Each row has two labels, one from each of two sets.
5.019 -1.627 -1.022 -0.475 1.108 0.231 -1.316 0.465 0.703 -1.909 -0.678 0.203 -1.507 -0.411 0.904 -0.844 0.401
<30>/Q443
5.088 -2.455 -0.983 -0.809 2.312 0.865 1.821 -0.720 -0.319 -4.242 -2.312 -1.055 -1.393 -0.939 1.002 -0.097 0.297
<23>/q338
3.421 -0.815 1.072 -2.599 -0.772 -0.595 0.629 0.673 -0.176 -2.262 -1.366 0.582 -1.123 -0.668 0.955 -0.329 4.533
<23>/q775
3.134 -4.393 -0.278 1.917 2.133 -0.727 0.266 -0.054 0.135 -1.805 -2.332 0.307 -3.362 1.789 2.370 0.357 -1.546
<22>/q775
4.138 -3.743 0.002 1.631 1.893 0.167 -1.319 -0.540 0.715 -1.590 -0.798 0.094 -1.278 2.192 2.348 -0.372 -1.756
<22>/q574
7.422 -1.802 -0.838 -0.918 1.649 0.674 -0.784 1.227 0.256 -3.537 -0.521 1.191 -0.897 -0.390 1.881 -1.972 3.614
<30>/Q443
2.213 -4.671 -0.392 0.816 1.841 -0.014 -0.268 -0.247 0.055 -0.770 -1.002 0.890 -1.441 1.637 1.782 -0.392 -0.689
<22>/q775
8.224 -0.812 -0.101 -0.421 3.414 -0.125 -0.671 -0.126 0.771 -4.612 -1.709 1.332 -1.304 -1.058 1.038 -0.058 1.300
<30>/q574
2.716 -2.774 -0.637 1.566 0.931 4.481 0.741 1.149 -0.113 -0.990 -1.474 0.250 -1.788 2.635 2.038 1.280 -0.359
<22>/q338
2.887 -4.949 2.347 0.576 2.855 1.329 -1.476 -0.373 0.641 -1.479 -0.062 -1.124 -0.122 1.788 -1.645 -0.445 -2.388
<22>/q574
3.409 -2.742 0.934 -2.260 -0.745 0.144 -1.489 0.232 -0.337 -0.968 -0.977 0.235 -1.937 -1.614 2.905 -0.148 1.075
<30>/q775
3.731 -2.207 0.062 -1.430 1.649 0.606 -0.033 0.487 -0.654 -2.804 -1.952 -0.663 -2.775 -0.359 2.394 -0.989 0.871
<23>/q775
3.710 -3.242 0.054 1.222 -0.076 -0.388 0.056 0.533 -1.468 -1.370 -2.473 0.036 -1.620 1.285 1.595 1.065 -1.142
<22>/q775
1.643 -3.525 0.353 1.031 0.235 -1.076 -0.601 -0.438 -1.013 -1.096 -1.169 0.052 -1.500 0.809 1.311 0.090 -1.805
<22>/q574
5.218 0.457 -0.320 -3.531 -2.442 -0.097 -3.569 0.045 0.380 -0.184 0.433 1.806 -0.018 -2.136 -0.853 -0.653 0.856
<23>/Q443
7.041 -4.003 0.672 0.064 2.853 0.439 -1.327 -0.066 -2.118 -2.106 -1.111 0.099 -1.822 -1.557 1.706 -0.291 1.123
<30>/q574
-2.906 -1.153 1.311 1.582 0.016 -0.643 0.527 -0.533 0.693 -0.222 -0.467 -1.655 0.790 2.355 0.192 0.052 -1.525
<20>/q574
0.735 -2.351 -0.828 1.923 -0.109 0.148 0.036 -3.069 0.702 -0.069 -1.925 -0.955 -1.054 3.336 0.730 0.493 -1.090
<22>/q338
4.622 -1.736 -1.057 -0.175 1.577 0.929 -0.746 -0.825 0.076 -2.101 -0.725 -0.752 -0.352 -0.935 1.376 -2.415 0.295
<30>/q574
5.051 -3.565 -0.128 -1.102 1.107 -0.381 -1.281 -0.957 1.132 -1.044 -1.436 1.348 -2.349 -1.729 0.872 -0.377 1.616
<30>/q775
2.936 -3.725 -0.620 1.492 4.051 -0.483 1.000 -0.431 -0.170 -1.475 -2.223 -1.568 -1.820 2.783 0.815 0.435 -1.076
<22>/q338
4.646 -1.266 -0.062 -2.575 1.154 -0.065 0.544 0.244 0.523 -2.055 -0.282 0.575 -1.760 -0.237 0.675 -0.262 0.560
<23>/q574
7.286 -3.782 -0.977 0.292 3.704 0.573 0.443 -0.426 0.041 -3.158 -0.608 1.009 -5.245 -1.474 4.263 -0.637 -1.311
<30>/q338
2.851 -0.995 1.234 -1.839 0.765 -0.727 0.638 -0.474 -0.675 -2.073 -3.514 0.422 -1.416 -1.177 -0.101 0.538 1.555
<23>/q775
